What each symbol does to the nodes:
from | θ φ ζ δ ψ β
zedu | giga gutu fivu duma fuza vofi
bade | zada zofe midi vake bolu gedi
gozu | gobu zada nara zofe rube mulo
lumi | bade nubo gedi pili vake sase
lifa | bola vuga ruda pema pata meli
gamo | loni mulo rube gedi midi zofe
roze | mepo defa fevo fepe getu fola
defa | kada getu roze bifi bubu miki
giga | mobe veda fogu fuza sulo fivu
zada | zono rube gozu bolu gamo midi
pili | vake suta fufa pile zefe zigo
pile | zefe zife rutu lifa bola ruki
sire | pili rutu zigo teve pile bola
mepo | vigo kada sisa getu nuku fevo
buva | nima sisa mobo roze mepo nuku
vuga | fome pata lifa kivi kolu viko
geli | rane tisu vese nara rupu zono
paze | fola komi bifi geke suke tuni
fome | sire ruki bola kolu teve lifa
getu | nuku bubu defa paze fola sapo
mobo | line buva tota fevo sisa kada
nima | duma sila line mepo vigo mobo
fola | fevo miki bubu suke sapo bifi
febo | vofi lola mesu mobo line sila
deku | komi geke fazi nope rada sosa
zofe | rube bolu bade mado kopo lumi
sapo | defa fepe miki tuni bifi komi
visi | geli loni zono mulo nara zada
zabe | lizo zapa rane gobu ravi geli
fepe | getu bifi sapo fazi paze suke
gobu | ravi zono rupu rube visi nara
rupu | zapa gobu tisu zada zono loni
kopo | mulo gedi bolu mupu lumi vake
viko | lifa mobe meli veda pema zodu
duma | fuza mesu gote vigo febo line
roba | zedu gote vofi nima duma febo
ruki | rutu teve fome meli ruda vuga
zono | vese visi gobu gamo loni gozu
fivu | fogu zedu mime gote gutu suro
mobe | vuga pema viko sulo kivi fogu
ravi | nope vese zapa visi geli rupu
loni | tisu nara visi midi gozu rube
guvo | geke nope lizo vese mude zabe
nope | rada mude guvo geli rane zapa
kivi | kolu zodu pema fivu fogu veda
rube | visi gamo zada kopo mulo bade
nubo | zofe vake lumi suta mado mupu
suke | sapo kedu komi deli tuni deku
sosa | fazi lizo deli zapa guvo mude
tuni | bifi fazi kedu lizo deku rada
kedu | fepe tuni suke sosa fazi geke
zapa | guvo ravi zabe zono vese tisu
sisa | sila mepo buva defa kada gusu
deli | tuni sosa rada zabe lizo nope
teve | pile ruda ruki viko lifa pata
fufa | nubo pili mupu rutu suta zoda
mulo | nara midi gamo lumi bade bolu
vigo | febo tota sila nuku mobo sisa
line | gote nima lola sisa sila tota
geke | suke rada deku mude deli lizo
gedi | midi lumi kopo fufa nubo mado
zoda | mupu zigo zefe fome sire pile
ruda | zife lifa teve mobe vuga kolu
bola | zigo fome zife pata ruki ruda
meli | ruda viko kolu giga mobe kivi
nuku | mobo gusu kada fola fevo defa
tisu | zabe rupu geli gozu gobu visi
nara | rupu gozu loni bade zada gamo
bubu | gusu fola getu komi miki fepe
zigo | fufa sire zoda ruki rutu zife
rada | kedu deli geke rane sosa guvo
gutu | veda fuza zedu mesu suro roba
zodu | meli fogu kivi zedu giga sulo
sulo | kivi mime veda vofi fivu gutu
kada | tota nuku mepo bubu gusu roze
rane | sosa zabe mude rupu zapa vese
kolu | teve meli pata fogu viko pema
lizo | deku guvo sosa ravi nope rane
gote | gutu duma roba sila mesu lola
mado | kopo sase vake zoda mupu pili
bifi | bubu paze fepe deku komi kedu
fazi | paze deku tuni guvo geke deli
fogu | viko giga zodu gutu veda mime
pata | ruki kolu vuga zodu meli mobe
zife | zoda bola pile vuga fome teve
mude | deli rane nope tisu zabe ravi
vake | bolu mado nubo zefe sase fufa
fuza | sulo suro gutu febo vofi gote
komi | miki suke paze rada kedu fazi
mesu | suro febo duma tota lola nima
rutu | suta pile sire ruda zife fome
veda | pema sulo giga suro mime zedu
sila | mesu vigo nima kada tota buva
zefe | sase zoda suta bola zigo rutu
mupu | lumi fufa sase sire pili zefe
vese | mude geli ravi loni tisu gobu
sase | gedi mupu mado zigo fufa suta
suro | mime vofi fuza lola roba duma
bolu | gamo kopo zofe sase gedi nubo
vofi | fivu roba suro line gote mesu
suta | mado zefe pili zife zoda sire
fevo | sisa roze gusu sapo defa bubu
gusu | buva fevo nuku miki roze getu
pema | pata kivi mobe mime zodu giga
mime | zodu fivu sulo roba zedu fuza
miki | roze sapo fola kedu fepe paze
tota | lola mobo vigo gusu buva mepo
lola | roba line febo buva nima vigo
midi | gozu bade mulo nubo zofe kopo

In the rows, zero is written as 140.

The rows follow the links: the fewer symbols apart two nodes are, the more alike their rows tend to be.

Each row is also shifted at random along 5 hidden directions that mean nothing.

Each row, then its node:
142 166 133 142 117 159 142 127 129 115 122 182 180 126 116 118 151 161 142 153 121 133 176 141 116 139 143 144 167 133 163 155 156 | nubo
125 158 126 141 152 123 123 160 115 124 145 113 163 137 101 159 139 165 107 138 122 111 136 146 138 141 120 146 145 121 133 121 110 | nuku
84 146 151 147 133 158 141 135 144 138 145 177 171 128 112 128 169 127 162 145 120 133 162 122 129 150 138 153 135 146 163 157 116 | zife
211 151 130 140 122 126 133 150 132 123 144 124 148 144 136 138 122 171 127 132 160 151 149 142 118 136 123 149 166 139 152 142 137 | zada
144 152 131 121 153 152 139 134 141 149 121 176 140 164 143 151 136 146 125 151 135 139 129 136 139 148 131 135 146 122 140 129 135 | fepe
159 143 173 150 141 143 149 137 136 141 133 139 149 124 127 129 166 130 130 130 135 148 111 133 166 137 131 170 127 143 137 141 168 | teve
138 150 144 122 141 163 130 126 148 128 119 180 150 139 141 146 129 167 119 122 162 160 137 138 157 140 123 177 156 117 146 151 136 | rane
156 155 151 127 131 156 141 128 134 116 107 155 168 140 139 122 142 174 117 131 143 157 108 131 156 120 108 167 167 127 154 143 157 | gozu
116 131 150 135 156 144 143 137 136 152 132 139 143 142 146 149 137 133 123 146 126 133 102 128 167 131 128 141 142 121 132 128 125 | kada
65 139 129 161 122 139 145 147 135 146 163 141 152 132 127 127 169 128 166 151 128 130 176 139 110 151 154 124 138 158 156 158 126 | suta
208 135 145 155 118 131 159 137 131 147 141 128 128 132 163 125 137 141 135 149 153 154 139 147 134 136 154 132 157 145 137 146 192 | gedi
95 121 139 134 150 139 142 140 155 156 149 146 128 135 156 151 117 113 152 141 132 135 149 141 150 131 155 121 130 143 140 146 87 | lola
113 130 136 131 134 148 134 137 157 140 149 147 141 157 156 141 131 147 157 134 160 156 138 121 132 140 123 147 154 143 159 152 105 | rupu
161 157 137 137 150 160 124 127 129 112 136 168 180 118 99 155 123 160 133 158 113 106 169 129 140 145 138 162 162 104 143 135 121 | buva
124 152 130 139 114 114 147 164 129 154 134 147 140 144 141 130 141 144 103 118 151 162 146 163 124 128 131 129 143 154 157 156 95 | mado
145 132 134 129 134 142 132 140 159 147 152 154 129 154 159 151 117 149 142 126 175 164 149 129 132 145 127 153 152 140 155 154 97 | vese
115 136 142 128 149 156 140 125 157 136 130 167 141 129 146 138 125 120 165 148 120 129 161 144 148 130 162 123 129 144 143 144 122 | vofi
125 117 147 139 150 131 145 144 149 160 148 128 118 130 162 152 116 115 137 136 142 141 132 145 163 127 153 127 130 140 129 140 107 | line
130 138 126 130 143 139 134 144 149 155 143 151 115 158 159 156 128 146 129 128 171 156 147 152 139 153 142 142 139 136 134 144 130 | deli
119 133 133 149 127 149 148 131 140 131 146 125 150 148 152 120 153 146 174 160 134 138 139 125 120 137 140 123 159 151 153 144 167 | mulo
133 143 139 122 154 157 146 128 144 153 113 174 131 162 159 146 143 142 126 148 141 148 115 138 155 143 136 137 142 123 132 131 161 | komi
178 123 149 152 118 141 165 134 148 170 146 165 120 137 175 127 133 115 150 152 154 163 153 138 131 142 163 127 151 150 147 160 153 | sase
42 126 130 150 137 149 139 136 142 126 154 96 153 153 147 123 171 149 182 150 133 133 119 120 131 136 126 128 149 156 150 139 156 | loni
132 144 146 139 143 99 137 178 139 155 151 99 125 156 132 141 152 125 123 106 148 153 115 155 139 133 121 131 102 175 142 134 93 | meli
127 162 131 124 142 137 124 147 131 128 116 148 142 142 129 152 136 179 85 105 166 157 129 165 159 139 119 173 144 121 133 141 135 | lizo
175 140 107 151 114 111 134 164 139 140 178 113 133 159 144 141 122 149 164 147 158 139 189 142 77 151 146 109 157 164 161 148 102 | midi
124 146 129 129 138 146 124 142 147 131 141 155 144 147 138 151 128 165 129 121 166 154 151 140 137 147 125 164 152 130 148 151 112 | zabe
98 144 123 131 155 145 137 141 136 148 137 146 140 168 139 150 149 142 144 156 127 125 132 135 129 152 135 120 139 131 138 125 134 | sapo
125 131 140 174 123 113 149 161 125 156 172 97 128 125 136 136 163 128 139 135 148 141 152 153 130 150 155 135 131 160 132 149 156 | zoda
194 155 145 141 114 132 148 145 133 148 131 180 146 126 136 133 129 145 107 129 152 161 164 153 129 137 142 153 154 137 155 162 124 | fufa
218 125 146 135 145 139 139 136 154 158 156 169 126 131 154 164 86 121 138 149 148 140 169 133 140 143 156 139 150 124 140 145 90 | vigo
134 134 162 157 142 149 146 134 145 142 154 137 148 131 127 130 170 119 172 151 128 134 138 121 142 149 144 150 125 155 143 142 161 | ruda

Complete each set of four: the symbols that take the first to the second take the third to the fourth, perhaps in another order.
Answer with the node's name.
177 148 136 123 153 179 142 109 151 142 123 209 147 155 147 149 130 141 159 177 128 131 156 118 132 159 150 140 158 112 142 135 167
: 139 142 148 124 157 169 151 116 142 149 105 176 137 155 159 140 149 143 130 156 132 144 103 132 167 142 137 144 146 115 126 128 193
:: 140 132 131 153 130 140 137 139 138 125 159 104 146 147 146 132 145 156 168 150 148 137 142 125 121 142 133 137 158 147 148 140 163
: gozu

152 146 158 138 147 155 140 131 151 131 136 161 156 139 123 130 157 125 167 146 122 134 141 122 138 143 137 146 123 152 151 140 144
: 92 143 156 132 148 165 140 129 159 136 134 179 164 147 124 125 167 116 183 150 111 133 141 113 134 142 133 139 120 156 163 145 117
:: 152 132 152 164 122 129 162 141 125 153 140 116 128 122 155 122 161 133 126 141 146 152 125 154 152 135 155 140 144 147 128 148 200
: sase

141 128 138 139 158 144 147 136 139 159 142 133 127 160 157 151 142 129 145 163 132 130 115 128 145 148 141 124 141 129 126 122 158
: 187 137 114 144 149 123 135 153 137 157 168 124 117 166 146 166 124 139 148 160 149 125 164 141 107 166 152 115 142 137 129 125 136
:: 183 148 114 157 111 139 139 140 137 129 171 154 151 137 130 134 131 145 180 170 138 126 219 137 76 160 167 117 165 151 161 156 141
: mado

148 134 142 132 129 146 144 136 148 140 134 144 144 155 161 128 133 149 145 137 154 161 121 125 136 128 121 141 159 144 158 147 131
: 73 145 137 141 140 161 129 129 137 110 135 126 170 139 126 129 162 171 154 138 137 134 125 125 145 136 117 162 157 133 149 140 158
:: 117 138 155 158 129 160 150 127 141 142 148 169 158 120 129 125 166 124 164 155 127 136 160 124 136 151 153 152 143 142 151 158 159
: fufa

120 162 141 114 153 164 139 125 135 135 92 184 148 150 139 141 149 163 101 132 139 150 110 149 168 137 125 159 146 112 132 134 168
: 171 148 137 126 141 174 129 115 154 126 129 200 149 138 141 151 120 161 144 143 159 149 171 130 140 157 142 173 163 114 147 154 146
:: 142 164 135 118 143 135 126 152 151 126 131 170 157 151 112 138 134 137 146 126 126 135 165 145 118 136 130 131 120 159 164 141 76
: fuza

145 134 138 159 118 136 156 140 135 152 153 140 135 131 151 126 150 129 153 153 142 145 162 145 122 145 161 126 148 151 145 154 163
: 73 139 158 131 134 152 146 140 158 162 133 198 156 146 136 131 157 112 146 130 132 158 137 120 140 137 125 147 125 153 172 163 69
:: 127 130 137 138 143 143 138 138 147 150 143 133 117 148 162 151 136 149 133 128 172 158 130 147 154 149 141 152 141 133 127 143 158
: zono

152 157 142 124 149 160 135 126 153 118 122 180 160 136 122 131 136 133 168 148 114 125 169 140 133 135 152 133 129 147 152 139 133
: 204 140 166 120 147 127 150 146 154 155 114 150 118 150 162 133 128 118 118 115 149 169 102 150 167 119 132 140 113 158 138 136 130
:: 152 137 123 160 148 132 135 142 126 134 159 87 116 139 142 152 153 160 141 147 158 128 145 160 141 164 160 141 140 133 104 124 223
: kedu

205 148 151 133 155 149 141 130 129 138 120 155 149 139 135 153 127 152 108 153 132 134 114 131 163 138 128 159 156 106 127 123 163
: 155 135 137 136 153 149 136 135 142 148 151 158 146 147 136 159 121 133 148 163 127 122 150 119 133 148 141 136 152 121 142 132 109
:: 168 155 155 126 151 149 141 128 140 118 103 154 149 121 131 130 136 143 125 129 122 137 129 160 171 119 146 148 128 137 130 132 168
: sulo

162 164 136 143 124 158 139 126 123 101 120 148 181 129 117 117 153 178 141 154 124 130 147 135 128 133 130 152 173 128 154 142 188
: 83 128 142 135 136 154 139 132 151 136 139 135 147 153 158 130 148 148 157 134 150 154 114 120 145 132 119 146 152 143 154 147 131
:: 105 125 155 142 155 151 146 127 141 141 130 133 142 118 146 143 136 128 138 145 122 129 117 139 179 125 149 143 138 126 126 135 150
: fuza

150 147 148 109 151 162 148 124 149 157 95 199 128 161 166 145 131 145 104 134 151 166 105 143 169 136 129 151 144 116 135 138 151
: 169 140 127 142 153 135 139 143 132 148 150 126 128 158 143 157 137 143 139 160 139 125 137 137 130 156 144 126 143 129 125 121 160
:: 169 125 157 122 126 151 161 128 161 164 117 174 128 162 193 123 122 128 138 138 160 183 101 120 150 118 124 134 157 146 162 154 125
: zono

110 140 114 157 124 147 137 137 137 117 167 119 162 148 130 126 154 153 196 171 126 117 179 123 89 151 147 114 162 155 160 143 155
: 207 172 132 147 112 122 140 153 111 118 124 140 161 121 113 129 138 178 90 126 145 146 159 168 128 132 134 156 162 133 145 147 161
:: 26 126 142 135 139 153 143 135 149 137 133 120 152 158 160 120 167 145 161 136 138 151 92 118 150 123 113 135 145 152 154 144 134
: midi

143 139 128 173 117 119 147 155 122 144 169 105 135 125 134 132 156 139 148 148 144 133 172 155 113 151 163 126 145 156 137 150 169
: 147 123 164 142 147 136 151 143 158 163 148 136 123 152 157 132 153 102 166 138 140 152 116 125 147 138 141 132 112 167 144 140 132
:: 123 131 141 131 152 172 149 113 153 152 124 174 125 153 169 143 145 136 155 157 147 147 130 132 155 153 153 140 144 125 129 139 189
: visi

106 143 142 142 118 130 149 153 140 160 141 167 142 138 141 131 148 128 124 128 146 157 155 147 128 138 139 136 139 152 159 163 94
: 148 135 143 156 118 134 157 140 134 154 144 143 133 131 154 125 149 131 141 145 145 152 150 146 131 140 155 132 148 149 143 154 163
:: 172 151 175 125 150 151 147 131 147 135 104 162 149 137 136 125 153 131 127 125 129 154 97 136 174 122 124 159 121 146 142 134 158
: pata

114 118 158 142 156 178 149 106 152 141 135 166 149 119 152 140 132 117 173 171 112 121 137 116 169 136 162 141 148 120 134 141 159
: 220 165 131 130 140 134 120 143 133 112 134 163 157 109 105 158 96 161 112 130 136 124 195 166 136 136 152 157 148 122 139 142 107
:: 173 155 138 129 146 145 131 133 144 118 126 161 150 122 123 142 120 142 142 137 125 127 172 158 141 132 157 137 133 139 140 139 132
: veda

112 125 133 143 117 117 159 156 146 173 148 134 116 159 179 125 139 120 139 134 155 167 134 147 122 130 143 104 140 168 155 155 108
: 115 139 149 146 121 152 153 134 144 156 136 183 149 132 144 126 151 124 143 144 137 152 157 134 134 140 148 141 145 145 159 163 126
:: 197 145 147 130 147 140 140 135 149 132 128 152 134 131 141 138 121 129 148 139 134 138 155 155 146 133 158 132 126 149 135 137 147
: duma

226 141 147 120 147 139 137 140 148 158 136 188 137 146 147 167 90 136 107 142 148 148 145 129 143 139 130 151 155 113 147 141 74
: 152 107 138 134 152 129 159 143 160 197 149 133 74 179 209 155 125 107 142 144 175 170 109 144 149 150 156 108 126 149 119 135 150
:: 179 151 100 136 143 129 123 154 140 146 167 152 124 166 133 169 117 151 149 154 156 127 200 149 89 174 155 119 145 136 141 135 113
: ravi

127 131 127 130 144 130 130 152 155 154 159 159 132 139 142 161 100 122 143 137 140 133 178 143 128 137 150 123 137 142 151 148 45
: 162 144 119 139 151 128 133 152 132 149 156 131 132 161 135 161 132 144 138 157 138 122 150 138 117 158 140 123 144 131 133 123 128
:: 129 147 141 119 153 147 137 141 140 150 121 176 153 156 137 153 127 142 113 143 127 137 117 127 151 133 116 143 147 117 147 132 90
: geke

